Below is a small trained network, with its code and all its weights. Each question gives an input and a class and asks what happens when units are switched off, that is, made to give their printed mean instead of their output.

import numpy as np


def w(rows, s, z=0):
    codes = np.array(rows[::2]) - 128.0
    scale = np.full(codes.shape[1], s)
    scale[-1] = z or s
    return codes * scale


def f(y):
    return np.maximum(y, 0)


def log_softmax(a):
    a = a - a.max(-1, keepdims=True)
    return a - np.log(np.exp(a).sum(-1, keepdims=True))


def net(x, mask):
    res = np.array(x, float).reshape(1, 7) / 4 @ E
    y = f(res @ A[0][:, :-1].T + A[0][:, -1])
    res = res + np.where(mask, y, B[0][:, -1]) @ B[0][:, :-1]
    return log_softmax(res[-1] @ U[:, :-1].T + U[:, -1])


A, B = {}, {}
E = w([
[154,92,75,152,84,95,166],'x0',
[167,117,229,192,55,149,80],'x1',
[131,124,93,110,187,170,45],'x2',
[139,139,199,171,107,139,194],'x3',
[148,77,145,150,139,107,137],'x4',
[128,155,73,134,79,132,112],'x5',
[35,122,2,107,53,85,165],'x6',
],0.0079)
A[0] = w([
[173,89,69,56,167,19,116,4],'N1',
[85,108,152,146,86,104,13,182],'N2',
[154,94,79,42,167,153,104,107],'N3',
[123,130,90,45,130,225,150,191],'N4',
[103,180,117,122,184,115,238,22],'N5',
[216,144,123,84,255,135,162,95],'N6',
],0.0076,0.0016)
B[0] = w([
[96,135,102,199,169,83,137,221],'N1',
[179,93,149,8,185,172,238,208],'N2',
[113,129,254,182,157,65,49,227],'N3',
[144,196,148,186,124,147,94,214],'N4',
[184,75,108,94,121,141,180,204],'N5',
[146,87,55,89,76,25,111,254],'N6',
],0.0073,0.0052)
U = w([
[193,97,57,100,219,228,97,254],'0',
[172,85,155,81,123,254,184,226],'1',
[120,118,171,175,123,158,37,30],'2',
],0.0053,0.001)

Each question gives the input, the list of numbers given to net, and the class t.
The units are the neurons (one row each of A and B). Each row of codes is followed by its name. A weight is (code - 128) times the scale printed after its matrix; where a second scale follows, it is the last column's (A, B and U).
mask holds one flag per neuron, in row order. A switched-off neuron (its flag False) gives its mean, the last column of its row in B, instead of its output. The means were averaged over made-up inputs and are rounded, as every weight is.
A unit's drop is (log p(t) with every unit on - log p(t) with that unit switched off) / (log p(t) with every unit on - log p(t) with every unit switched off).
The circuit of an input: a set's keep is (log p(t) with only the set's units on - log p(t) with every unit switched off) / (log p(t) with every unit on - log p(t) with every unit switched off). Starting from all 6 units, units are removed one at a time, each time the one whose removal leaves the highest keep (on an exact tie, the one counted first), for as long as the keep stays at least 0.8.
units of the circuit, in order: the units of the circuit, biggest drop first
k most important neurons: the k neurons with the biggest drops, biggest first
drop of u: that unit's drop, to one decimal
input [3,-7,8,-1,-5,3,5], class 2: units of the circuit, in order	N3, N4
input [-1,-3,6,-4,7,1,-3], class 2: 2 most important neurons	N3, N5
input [-5,-4,7,-6,6,6,-3], class 2: units of the circuit, in order	N3
input [-1,-6,2,-5,7,1,-6], class 2: units of the circuit, in order	N3, N2
input [-5,-8,8,-1,-4,-8,2], class 2: 3 most important neurons	N3, N4, N2
input [7,-4,6,-1,-6,-4,3], class 2: 2 most important neurons	N3, N2
input [5,-1,7,-6,-7,4,-2], class 2: 3 most important neurons	N3, N4, N5
input [-6,-4,5,-4,-7,0,6], class 2: 2 most important neurons	N3, N4
input [-5,8,-3,-6,-3,7,0], class 1: drop of N2	0.6
input [-6,-5,3,-6,2,-5,6], class 2: drop of N3	0.6
input [-3,6,-2,-6,-8,8,-6], class 1: drop of N3	0.1
input [1,-8,5,-1,-5,8,-5], class 2: drop of N5	0.0
